Below are the code and all the weights of a small trained network. Each question names an input and a target symbol and asks about switching units off, where a switched-off unit gives its printed mean instead of its output.

import numpy as np


def w(rows, s, z=0):
    codes = np.array(rows[::2]) - 128.0
    scale = np.full(codes.shape[1], s)
    scale[-1] = z or s
    return codes * scale


def norm(h):
    return h / np.sqrt((h * h).mean(-1, keepdims=True) + 1e-5)


def f(y):
    return np.maximum(y, 0)


def softmax(a):
    e = np.exp(a - a.max(-1, keepdims=True))
    return e / e.sum(-1, keepdims=True)


def log_softmax(a):
    a = a - a.max(-1, keepdims=True)
    return a - np.log(np.exp(a).sum(-1, keepdims=True))


def net(x, mask):
    ids = ['αβγδζηθμξπστφψω'.index(c) for c in x.split()]
    T = len(ids)
    res = E[ids] + P[:T]
    q, k, v = (norm(res) @ M[0].T for M in (Q, K, V))
    z = softmax(np.where(np.tri(T) > 0, q @ k.T / 3**0.5, -1e9)) @ v
    res = res + np.where(mask[0], z, O[0][:, -1]) @ O[0][:, :-1]
    y = f(norm(res) @ A[0][:, :-1].T + A[0][:, -1])
    res = res + np.where(mask[1:9], y, B[0][:, -1]) @ B[0][:, :-1]
    return log_softmax(norm(res)[-1] @ U[:, :-1].T + U[:, -1])


Q, K, V, O, A, B = {}, {}, {}, {}, {}, {}
E = w([
[144,115,105,131,131],'α',
[126,168,151,110,228],'β',
[140,165,95,185,137],'γ',
[91,129,87,90,127],'δ',
[141,125,90,114,118],'ζ',
[163,128,122,103,88],'η',
[147,110,124,141,147],'θ',
[153,106,98,131,125],'μ',
[139,111,122,150,150],'ξ',
[144,107,123,147,142],'π',
[93,106,140,140,79],'σ',
[186,137,93,68,116],'τ',
[151,108,101,134,129],'φ',
[181,67,100,167,3],'ψ',
[142,118,116,138,136],'ω',
],0.032)
P = w([
[204,2,21,183,143],'0',
[181,43,30,171,147],'1',
[161,69,51,171,141],'2',
[151,94,45,143,128],'3',
[146,98,89,161,147],'4',
[144,115,90,142,146],'5',
[141,144,93,158,159],'6',
[131,171,84,134,146],'7',
[149,137,122,164,176],'8',
],0.0082)
Q[0] = w([
[150,70,6,149,193],'h0',
[191,163,50,131,147],'h0',
[227,78,2,200,205],'h0',
],0.0093)
K[0] = w([
[42,222,215,37,74],'h0',
[146,191,199,124,221],'h0',
[119,254,226,114,135],'h0',
],0.012)
V[0] = w([
[130,1,118,91,28],'h0',
[85,144,127,211,32],'h0',
[245,161,175,160,63],'h0',
],0.0088)
O[0] = w([
[124,140,167,115,72,4],'h0',
[48,170,143,204,54,151],'h0',
[170,248,158,172,110,189],'h0',
],0.014,0.0029)
A[0] = w([
[7,142,185,137,78,113],'n0',
[155,237,177,165,67,171],'n1',
[95,182,100,58,147,126],'n2',
[122,134,107,102,109,130],'n3',
[160,128,69,121,56,146],'n4',
[95,136,66,153,164,152],'n5',
[108,165,79,93,118,252],'n6',
[142,132,153,130,67,206],'n7',
],0.012,0.0029)
B[0] = w([
[105,223,2,72,15,140],'n0',
[95,48,184,86,145,255],'n1',
[176,62,118,107,57,141],'n2',
[148,101,116,189,137,142],'n3',
[74,172,161,139,197,206],'n4',
[77,151,157,205,167,206],'n5',
[163,83,153,151,154,181],'n6',
[117,121,196,89,199,173],'n7',
],0.0097,0.0096)
U = w([
[119,146,127,123,122,62],'α',
[156,113,107,135,102,138],'β',
[110,127,109,98,169,86],'γ',
[44,158,109,89,74,217],'δ',
[61,165,117,237,146,184],'ζ',
[118,123,111,118,127,89],'η',
[112,105,138,142,115,33],'θ',
[151,113,149,144,123,47],'μ',
[124,131,138,133,113,68],'ξ',
[90,139,252,82,172,153],'π',
[22,2,93,125,93,95],'σ',
[177,72,153,179,104,2],'τ',
[237,229,103,93,79,234],'φ',
[126,48,186,204,29,113],'ψ',
[122,123,141,129,122,54],'ω',
],0.0096,0.0043)

Each question gives the input, a string of symbols that net reads in full, and the target symbol t.
The units are the heads (3 rows each of Q, K, V and O) and the neurons (one row each of A and B). Each row of codes is followed by its name. A weight is (code - 128) times the scale printed after its matrix; where a second scale follows, it is the last column's (O, A, B and U).
mask holds one flag per unit, heads first, then neurons. A switched-off unit (its flag False) gives its mean, the last column of its rows in O or B, instead of its output. The means were averaged over made-up inputs and are rounded, as every weight is.
A unit's drop is (log p(t) with every unit on - log p(t) with that unit switched off) / (log p(t) with every unit on - log p(t) with every unit switched off).
The circuit of an input: a set's keep is (log p(t) with only the set's units on - log p(t) with every unit switched off) / (log p(t) with every unit on - log p(t) with every unit switched off). Starting from all 9 units, units are removed one at a time, each time the one whose removal leaves the highest keep (on an exact tie, the one counted first), for as long as the keep stays at least 0.8.
units of the circuit, in order: the units of the circuit, biggest drop first
drop of u: that unit's drop, to one decimal
input ψ σ γ σ μ ζ ω θ, target δ: units of the circuit, in order	h0; n0
input γ γ τ α, target φ: units of the circuit, in order	h0; n1
input δ η ω, target π: units of the circuit, in order	h0; n7
input θ π γ γ θ, target ζ: units of the circuit, in order	h0; n1
input η γ η π φ, target π: units of the circuit, in order	h0; n1; n7
input γ δ π η η π, target π: units of the circuit, in order	h0; n1
input η η η δ μ γ η δ, target σ: units of the circuit, in order	n2
input θ γ η π, target π: units of the circuit, in order	h0; n1; n7
input ψ η ω, target π: units of the circuit, in order	h0; n1
input θ γ ψ δ σ, target δ: drop of h0	0.0
input θ γ τ δ γ γ ζ φ, target ζ: drop of n1	0.1
input η ζ δ π α, target σ: drop of h0	2.3
input η μ γ δ μ ψ η α, target π: drop of n1	0.7
input γ γ η, target π: units of the circuit, in order	n4
input μ η θ, target π: units of the circuit, in order	h0; n1
